Each row is followed by its class.
[ -1  11 -21  28   6 -39 -26 -16  -4  12  12 -13  10  -8 -25  -4  25 -16
 -54  32   0  18  -7   7  -4  22  51  13 -24  -6 -36  -5] : q_510
[-75  -4  21  24   5 -31 -49  22 -29  73  -1  41  -5  35  17 -36  16 -35
   4   6  21 -27  46 -19 -17  23  39  36 -22 -20 -66   6] : q_85
[ -33   14  -14  -14    5   -9  -51   -1  -34    0  -15    3  -16    4
  -22  -38    7   -1   -4   35  -29   -1   14   -9   31   17 -101   15
  -23  -34  -12   -8] : q_997
[-38   7  27 -41  -7   2 -83   0  -8  41 -16  25  -4  28  11 -29 -14   0
 -33  -3   2 -25  56 -19  30   7 -58  -1 -27 -21  32 -13] : q_592
[ -7   5 -22  42  -4 -32  13  11 -18 -11   2  -9  15   4  -8 -60  12 -23
 -49  32   4  17 -40 -10   0  26  63   6  -5  14 -49 -13] : q_753
[ 23  38 -10  33 -14   6  56   5  25  55  35 -18  32 -11 -37  50  -8  11
  -5 -63  45  17 -24  -5 -22 -39  21   4   0  -9  -5  -3] : q_510
[ 25  29  20  29   7 -33  65  12  32  41  28 -13  47  21 -35  37  -7   8
 -14 -37   1   9  -5 -12 -23 -37  -3 -29 -19  -9   3   9] : q_953
[ -9   2  -1  38  -8  -4  27  15  15 -25  12  48  27  -6   8  -6   7  27
  23  44  56 -10 -23 -17 -20  21  24  82  -6  31 -30  13] : q_766
[-38  -4 -10  31   2 -24 -38   4 -23  14  -7  -9  18  -4   9 -18  16 -15
 -15  11  -6  13 -20  -4 -11  12  46  -3 -13   3 -67 -20] : q_85
[ 18  17  31  15   2  29   9  -9  23 -51  11  41 -12 -10  -6  12  35  40
   3  30  43   6  -4   3  23   9  11  64 -34  28   9  36] : q_711
[-10  14  43 -29 -25  24 -61  20  -6   1 -30  28 -19  16   8 -13  -2   6
   3  -4   0 -17  46 -21  37  12 -30  20  -6  12  37  -2] : q_525
[-26  -3  27  28 -31  28  20 -20  15  28  17  -2  -5  16  21  -3   1  -5
  20 -17  17 -16  30 -47 -10  -9  26   0  13  -7   4   5] : q_711
[-13 -21   1  46  -9 -30  11 -15  -5 -63  23  55   3 -39  54   0  28   2
  17  84  65  -8 -15  -6 -14  29  33  70 -47  -4 -53  18] : q_85
[-20  -7  -5   6   1  -9  -3   4   9  15  14 -21 -12   0  19  28  16   0
 -12  -9 -13  15 -14 -14 -10 -14  -1   6   4  23 -26   3] : q_903
[ -6 -12  -1   8  -9   1  17 -44 -29  48  18 -42  18 -27 -30  21  11  -6
  20 -31 -11  24  14  33  -5  -2 -22 -32   5  -6  -4  10] : q_711
[-10 -17  19 -20   2 -11 -19 -23  -3   5   1 -28 -12  -1  16  35 -11   9
 -13  22 -18  13  -1  -1   3   4  -1 -18  -3   2  -9   9] : q_879
[-14  -7  -2  -8  22   1 -32  -2 -10 -10 -10  23  -2   1 -15 -32   1  -4
 -14  34   2  16   7   7  15  30 -58  36 -26  -8  -6   7] : q_997
[ 13  36 -28   1  -6 -24  16  24   7 -33  -1  -8 -36  15  33 -18  16 -10
 -16  42 -33 -14 -48 -32   4 -21  14 -12  11 -25  -9  10] : q_753
[-21   3 -13   3 -15  -9   9   4   8  14  -3 -21  28  -1  27  -2   5  -8
 -17 -10 -27  -4  -4 -24  -4  -1  46 -15  21  10   5   4] : q_769
[ 31  40  21  15   8 -11  68  24  36   4  16 -17  61   8 -24  17 -16  19
 -35 -15 -13   2 -19 -30  -6  -5  26 -10 -14   6  23   5] : q_769
[-28 -21  -5 -15 -19  23  -4   8   9  50   9   8  18  -6  31  42  13   9
  16 -29  37  21 -10   5   4   2  21   7   5  29   1  -3] : q_879
[-13 -22  27  33   6 -23   2 -45  10   2  31 -32  61   6  -9 -30   9  -5
 -52   7  42  19   7  -4   0  24  63 -25 -33  -5 -42  12] : q_711
[ 26  46 -29 -15   1 -18  10  -2   4 -51  -7 -43 -19 -19  17  60  21  31
   6  43 -29   7 -41   0  15  -3   5  -1   9   1  22  14] : q_769
[  5  28  15   1   8 -16  48  29  13  16   3   9  24 -11  -1  30  10  18
  -2 -14  -9  17 -33   1  -1  -2 -17   4 -14   1   2   4] : q_879
[-24   5  11  56   2 -42 -49 -20  -1  11  -6 -24  -9  23 -38  23  10 -10
 -71   6  -2   6  14 -28   7  -5  33 -19 -31 -22 -38  -7] : q_953
[ 16  23 -30  -9   1  -5  -5   7   2 -34   7  -1 -14 -21  17   6  30   7
 -11  39 -14   5 -38   6  11  -3  12  24   6   6 -10  -6] : q_510
[ 18  28 -31 -58  10  11 -30   0  -7 -29   4   1 -20 -13  25  33  31   9
  -9  43 -25  16 -18   4  13 -12 -37 -17 -19  -1  16   9] : q_3
[-40  22 -39  -7 -32   2 -65  26   0  27 -33  11  -9  10  73  14  34  -6
  12  14  20  12 -21 -49  18   8 -21   3  33   3  23 -36] : q_953
[-23   7 -30   7 -10   0  -4  -5  -8  23   1 -21 -15  -1  16  23  26 -13
  10 -17 -23   8  -7 -18   3 -15  16 -20  15   0 -12  -4] : q_953
[-34  24  31 -58 -11  13 -96  21 -12  26  -6   5   7  36  33  20  14  14
  18   4  27 -11  26 -15  22  26 -20   0 -21  -3 -10  -6] : q_525
[ 10  43   9  30  -4 -31  49   7  20   3  15 -36   6 -12  15  48  18   1
 -44  -6   2  -3 -10   5  -1 -31  18 -11 -23 -30  16  17] : q_592
[ -3  28   3  21 -27  36 -21   7 -46   9 -17  71 -22 -30  12   5  37  -5
  27  21  26 -11  12 -16   7  25 -47  71   5 -14   3  11] : q_711
[-29   9 -32  63   4 -35 -39  10 -19  16  -1 -33   2  35 -28  -1  12 -19
 -36  50   3   9  -2   1 -25  16  43  19  -5 -27 -60   9] : q_997
[  2  30 -14   1   3 -19  -6  10  -5  -2  -5 -15 -16  -5  11  36  20   7
  23   9 -30   9 -22   9 -10 -21   4  -6 -13 -12 -13   2] : q_85
[-26  21   8  29 -15  -6   5  21  24   9  -4  56 -13  20   5  16  29  11
  18  -9  22 -27  17 -21 -20  -9  34  72 -16   5  -8  24] : q_766
[ 13  24 -17   5   5   7   9   1   5 -23   4  -9   2   2   6 -12  35   7
   4  20 -17   4 -25  -5  14   2  21  -2   7  -9   5  12] : q_711
[ 22  37  23  -8  -3   1  45  -4  39  20  30 -13  22   4  -3  39   0  15
 -26  -6  42  20  -8 -20   8 -30 -28 -28 -34  20  23  -5] : q_3
[-17   0 -11  42  -9  18  14  24   5   8   7  85 -18  -7  -5  10  53   6
  50   1  48 -12   6  14  -3  21   9  82 -10  -2  13  10] : q_711
[ -4  -3  13 -26  18   1  26 -15  10  -3  22   4 -17  -1  28   3   6 -12
   8  26   7   8 -10  -4  -2   1 -21 -15  -6  28 -12 -15] : q_3
[-18  -8  11 -12   5   3 -18  -9   5  27   5  -9   0   8   5  -7  10 -12
 -43   9 -20   1  -3 -25  32   5  23 -22 -14   8 -22   3] : q_879
[-43   7   0 -43  -3 -19 -80  -3 -37   3 -32  28 -43   1  43 -35  13 -15
  19  40 -28 -15  30 -31  34  33 -67   1 -24 -39  12 -34] : q_85
[  9  11  28  18  19 -26  59   4  57  17  17 -37 -31  -8 -14  52   5  24
 -22 -12  25  30 -20  -7  31 -28 -53  11 -13  37  39   8] : q_903
[-10  16   0 -15   0  12 -49   2 -30  23 -25  58 -18   8  -3 -14   6 -14
   9 -13   0  -6  16 -32  21  18 -63  15  -5  -8   9 -36] : q_953
[ 28  46   2  28 -25  51  47   6  16 -27  16  89  17 -17  11 -13  -5  17
  12   1  92   4  -4 -59 -21  -8  18  81 -21  26   5  26] : q_3
[  0  18  -9  12 -36  22   8  49   6 -23  17  50  47 -11  13  -1  26  28
  44  36  36  -6  -6 -15  -5  28  20  64 -17  25   5  13] : q_525
[-22 -27  19   3  -2 -17 -54 -23  24  10  10 -26  -7  16  12  39 -22  11
 -33  20   5 -11  13  12 -12 -25  -4 -23 -12  -9  -4   2] : q_592
[ -5   1 -18  37  29 -29 -24  17 -26 -22  11  22 -17   1 -18   3  21  -9
 -35  59   7   3 -19 -17  -7  42   6  53 -24 -11 -54  -6] : q_903
[  7  10 -31  26   1   6  26  16   3 -65   5  43  -7 -21   1 -14  24  18
  21  54  22   9 -22   8   3  17 -28  79 -24  -4   0  22] : q_997
[ -24  -11   -7  -16   42  -33  -60  -15  -44  -25    6    7   14  -17
   21   18    0  -10   30   32  -60    6  -49   13  -62   20  -14  -21
  -27  -48 -114  -12] : q_85
[-39  17  -6 -37  -1  24 -16  29 -10  19 -14  16 -20   7   3 -50  18  -2
   5   6 -31  -7  23 -20  55   6 -99  21 -12 -11  32  -7] : q_997
[-15  13 -12  51   5 -43  -2  14  14  -7   8 -25  11  10  -2  -9  22   3
 -55  41  19  27 -25 -32   5  22  38  30 -11  29 -32  -9] : q_903
[-46 -32 -27  -8  38 -43 -30  -7 -15   9  -6 -20   7  -1  33 -45  31 -25
   5  30  21  16 -24  19  23  62   0 -25  17 -44  -9 -28] : q_711
[ 17  28 -30  -8  12 -11  10   5  12 -31 -16  -7 -14  -1  18   6  28   4
   8  25 -13   6 -45  -7  19  13   8  10  11   9  16 -22] : q_766
[ 17  20  21  15   1 -19  37  -3  37  39  32 -21  26   1 -30  30  -4   8
 -39 -17  12  11  -3   3  -9 -26  13  -5 -20   9  -3   5] : q_510
[-45  -8 -25  47 -20 -12 -12  10 -11  -7  -7 -44 -40   7  15  26  27  -4
   1  24  14   4 -13  15   8 -17  -1  19  22  -3 -26 -10] : q_997
[-37  -1   5   5 -18   0   5  -5  10  31  24 -45  -6  10  28   9  -2   3
 -11 -11   1   2   0 -52   4 -24  -6  -7  15  25 -29  -1] : q_903
[-30  20 -19  40  -1 -46 -30   4  -8  -4   0 -24  22   5   0 -14  18  -2
 -42  42  -5   6 -14   4 -10  24  42   6 -20  -8 -35 -17] : q_592
[-23  12 -10  33   1  -3 -40 -12 -18  11   9 -26  29  18 -13 -11  30  -2
 -25  10  16  12 -15 -11  -1  24  61 -10  -7 -14 -56  -7] : q_711
[-16  -3  -3  29 -16 -17  57  11  27 -74  38  24  29 -25  12  -8  13  53
  10   7  45   4 -17 -30  -6 -10  -1  66 -37  16 -19  22] : q_903
[-18  17  -9  36  -7 -35 -28 -11  15   1  -1  -9   5  -9  -1 -28  42 -14
 -78  23  24  17 -11  -6  30  14  63  24 -23  21 -29 -10] : q_510
[ 11  43 -27  -5 -14   6  40  28   1 -24 -25 -22   5  -1  28  12   8  11
  18  -9 -24  18 -19 -17  -5  25  64  18  38  26  54 -17] : q_769
[  9  11 -14  47  31 -43   1  15  18 -27  12  16 -13   7   9  19  28  -8
 -41  57  19  15 -31 -15 -27  19  55  60 -15   6 -48  34] : q_903
[ 13  23  34  -5   3  -4  53  16  42  29  35 -11  36  10 -10  30  -7  18
 -38  -5  29  11  -1 -14  -3 -41 -24 -25 -30  20  13  13] : q_3
[ 17  11  -2  21  -4  12  51   4  26 -20  26  61  15  -9   3   5  20  13
  15   6  46  -1   3 -26   0   0  23  56 -31  15   7  33] : q_953
[-16 -12 -11 -30  -9  -4 -20  -9  15  18  -3 -30 -11  -3  18  46  13   5
  -2  -4 -49   0   7   5  11  -7   0 -29   7  15  33   0] : q_769
[-36   0  -2  17 -26   0 -13  -1  -5  29   9 -40 -34   6  -5  10  -8  -2
 -15   5 -38  -3 -24 -35  -1 -29 -17 -31   7   0 -38  -9] : q_753
[ -5  33 -10   9  18 -28  31  13  11 -39   5 -21   0 -15  14  -5  12  12
  -1  29 -50  -6 -47   5  -5 -10  -9  -3  -2 -10 -18  -4] : q_592
[ 44  21  38  47  12 -31  81 -11  23  -5  19 -20  24 -32 -43  22 -23  23
 -17  16  41  31 -15   3  12  -8 -21  10 -44  11  20  12] : q_85
[-16 -15  13  10  11 -13  15   0  23  -3  18 -11 -18  -3  16  -8   5  -5
 -31  17 -25  -4 -15 -34   8 -21 -22   7   3  28 -33  13] : q_903
[-72  14  13  60  -1 -35   0  29  39 -79  -2 -32 -29 -11  13 -15  30  58
 -20  42  -4  -2 -44 -33  37 -30  41  35 -32  11 -52  16] : q_85
[ 25  24 -28 -18  -7 -18 -11  16  -4 -33   2 -33  17 -17 -15  16  11  27
  26  39 -21   9 -31  13  25   5 -40 -20  -3 -14  21   0] : q_525
[ -6   5 -27  35  20 -18 -23  17  -5 -51 -12  13  -5   7   3 -25  55 -18
 -52  54   7  18 -26  26  18  29  47  48 -28   7 -37   3] : q_997
[ 44  18 -24 -11  17 -10  35  34  33 -28  25  10  19   6  11  23  27  15
 -36  -5  12   7 -30  -1   9 -30  16  17 -18   0  19  32] : q_903
[ -29   24  -13  -30  -10   10 -109   22  -15   12  -21   56  -47   28
    7    8   26   13   -9   60   36  -11   22  -20   31   12  -61   36
  -21    8   16  -24] : q_3
[ 45  17 -12 -21  49 -45  20  20  15  10  11  18  28   1 -24  38   7   7
  -9  17   4  21 -20  25  -4   5 -49 -11 -28 -38  32  23] : q_953
[ 22  35  -8  -8 -12   4  11  28  11 -31  -2 -13  13 -10  21  12  27  11
  32  16 -27   2 -48  -1  12  -3  -6 -11  12  21  -3 -14] : q_525
